Below are the code and all the weights of a small trained network. Each question names an input and a target symbol and asks about switching units off, where a switched-off unit gives its printed mean instead of its output.

import numpy as np


def w(rows, s, z=0):
    codes = np.array(rows[::2]) - 128.0
    scale = np.full(codes.shape[1], s)
    scale[-1] = z or s
    return codes * scale


def f(y):
    return y / 2 * (1 + np.tanh(0.7978845608 * (y + 0.044715 * y**3)))


def softmax(a):
    e = np.exp(a - a.max(-1, keepdims=True))
    return e / e.sum(-1, keepdims=True)


def log_softmax(a):
    a = a - a.max(-1, keepdims=True)
    return a - np.log(np.exp(a).sum(-1, keepdims=True))


def net(x, mask):
    ids = ['αβγδεζθλφψω'.index(c) for c in x.split()]
    T = len(ids)
    res = E[ids] + P[:T]
    q, k, v = (res @ M[0].T for M in (Q, K, V))
    z = softmax(np.where(np.tri(T) > 0, q @ k.T / 2**0.5, -1e9)) @ v
    res = res + np.where(mask[0], z, O[0][:, -1]) @ O[0][:, :-1]
    y = f(res @ A[0][:, :-1].T + A[0][:, -1])
    res = res + np.where(mask[1:25], y, B[0][:, -1]) @ B[0][:, :-1]
    return log_softmax(res[-1] @ U[:, :-1].T + U[:, -1])


Q, K, V, O, A, B = {}, {}, {}, {}, {}, {}
E = w([
[161,231,192,77],'α',
[140,244,165,40],'β',
[168,15,188,165],'γ',
[103,97,90,126],'δ',
[101,89,164,119],'ε',
[132,204,150,92],'ζ',
[126,159,153,139],'θ',
[123,85,154,135],'λ',
[93,116,250,101],'φ',
[122,230,96,111],'ψ',
[154,102,132,212],'ω',
],0.019)
P = w([
[240,84,180,255],'0',
[31,248,233,185],'1',
[49,58,40,61],'2',
[193,114,113,116],'3',
[47,246,148,159],'4',
[45,59,45,56],'5',
[192,116,114,115],'6',
[75,230,127,167],'7',
],0.0095)
Q[0] = w([
[172,77,73,254],'h0',
[123,139,189,65],'h0',
],0.0088)
K[0] = w([
[144,105,190,169],'h0',
[150,81,255,112],'h0',
],0.0091)
V[0] = w([
[254,187,16,220],'h0',
[127,161,166,120],'h0',
],0.0054)
O[0] = w([
[195,208,3,174,254],'h0',
[47,235,229,221,191],'h0',
],0.0059,0.0023)
A[0] = w([
[159,109,72,27,238],'n0',
[176,128,173,119,108],'n1',
[13,166,154,146,122],'n2',
[78,211,96,176,169],'n3',
[82,17,185,150,39],'n4',
[179,211,90,135,183],'n5',
[53,185,84,74,168],'n6',
[55,96,17,51,68],'n7',
[127,110,68,27,32],'n8',
[160,205,122,141,140],'n9',
[77,165,148,178,155],'n10',
[44,11,66,159,155],'n11',
[95,127,179,104,95],'n12',
[139,63,148,34,200],'n13',
[223,141,113,122,143],'n14',
[84,178,106,106,94],'n15',
[184,61,150,46,146],'n16',
[131,176,145,71,153],'n17',
[143,190,214,130,206],'n18',
[134,88,15,193,30],'n19',
[79,173,141,161,138],'n20',
[26,204,201,12,86],'n21',
[72,227,124,101,181],'n22',
[51,46,103,182,255],'n23',
],0.012,0.0068)
B[0] = w([
[255,161,177,215,163],'n0',
[35,138,150,126,141],'n1',
[145,120,162,128,200],'n2',
[84,99,151,57,247],'n3',
[145,121,124,77,164],'n4',
[92,144,107,83,243],'n5',
[129,124,210,182,198],'n6',
[7,166,226,77,149],'n7',
[183,238,163,38,130],'n8',
[134,159,126,118,215],'n9',
[92,91,136,129,202],'n10',
[101,122,57,161,185],'n11',
[177,162,103,89,146],'n12',
[146,201,76,161,159],'n13',
[159,199,156,93,171],'n14',
[146,125,169,107,161],'n15',
[204,195,159,103,146],'n16',
[90,79,82,196,180],'n17',
[84,117,102,153,250],'n18',
[154,197,120,128,181],'n19',
[141,101,89,112,191],'n20',
[158,133,101,139,241],'n21',
[168,51,111,135,249],'n22',
[74,100,131,106,224],'n23',
],0.0084,0.011)
U = w([
[195,100,2,98,131],'α',
[123,177,228,87,27],'β',
[163,182,58,15,148],'γ',
[75,65,182,216,217],'δ',
[73,164,82,77,141],'ε',
[71,207,99,101,153],'ζ',
[187,246,130,126,89],'θ',
[167,143,171,144,135],'λ',
[46,109,16,135,146],'φ',
[175,101,129,255,45],'ψ',
[71,228,166,170,2],'ω',
],0.0091,0.0033)

Each question gives the input, a string of symbols that net reads in full, and the target symbol t.
The units are the heads (2 rows each of Q, K, V and O) and the neurons (one row each of A and B). Each row of codes is followed by its name. A weight is (code - 128) times the scale printed after its matrix; where a second scale follows, it is the last column's (O, A, B and U).
mask holds one flag per unit, heads first, then neurons. A switched-off unit (its flag False) gives its mean, the last column of its rows in O or B, instead of its output. The means were averaged over made-up inputs and are rounded, as every weight is.
A unit's drop is (log p(t) with every unit on - log p(t) with that unit switched off) / (log p(t) with every unit on - log p(t) with every unit switched off).
The circuit of an input: a set's keep is (log p(t) with only the set's units on - log p(t) with every unit switched off) / (log p(t) with every unit on - log p(t) with every unit switched off). Starting from the 12 units with the biggest drops (on a tie, the unit counted first), units are removed one at a time, each time the one whose removal leaves the highest keep (on an exact tie, the one counted first), for as long as the keep stays at least 0.8.
circuit, biggest first: the units of the circuit, biggest drop first
most important unit: the unit with the biggest drop
top k neurons: the k neurons with the biggest drops, biggest first
drop of u: that unit's drop, to one decimal
input ω β φ ω α ω ψ ψ, target φ: circuit, biggest first : (n22, n17)
input ψ ψ δ α ω, target φ: circuit, biggest first : (n6, n0)
input ω ω γ λ ψ α α ζ, target δ: circuit, biggest first : (n6, n22, n17)
input ω ω ω ψ, target θ: top 4 neurons : (n0, n6, n14, n23)
input ω δ ω ψ, target θ: circuit, biggest first : (n0)
input γ ω ω θ ε φ, target γ: top 2 neurons : (n4, n12)
input ε ω φ γ ψ γ δ β, target δ: circuit, biggest first : (n6, n17, n22)
input φ γ γ ω ψ, target δ: top 2 neurons : (n6, n22)
input ω γ ω γ φ, target δ: top 2 neurons : (n2, n18)
input ω δ θ λ, target θ: top 2 neurons : (n22, n16)
input ψ δ ω ψ α, target δ: top 3 neurons : (n6, n22, n17)
input ω γ ω ω λ ω β, target θ: top 2 neurons : (n0, n14)
input α β β, target θ: top 2 neurons : (n8, n13)
input γ ω α ω γ ψ, target β: most important unit : n7
input λ ζ δ φ ω ψ, target β: top 2 neurons : (n7, n8)
input ζ θ ψ ω ε ω ζ φ, target δ: drop of n2 : 0.2
input ζ ψ λ δ β, target δ: drop of n6 : 0.4
input α φ ψ γ ψ δ, target ω: drop of n13 : 0.0
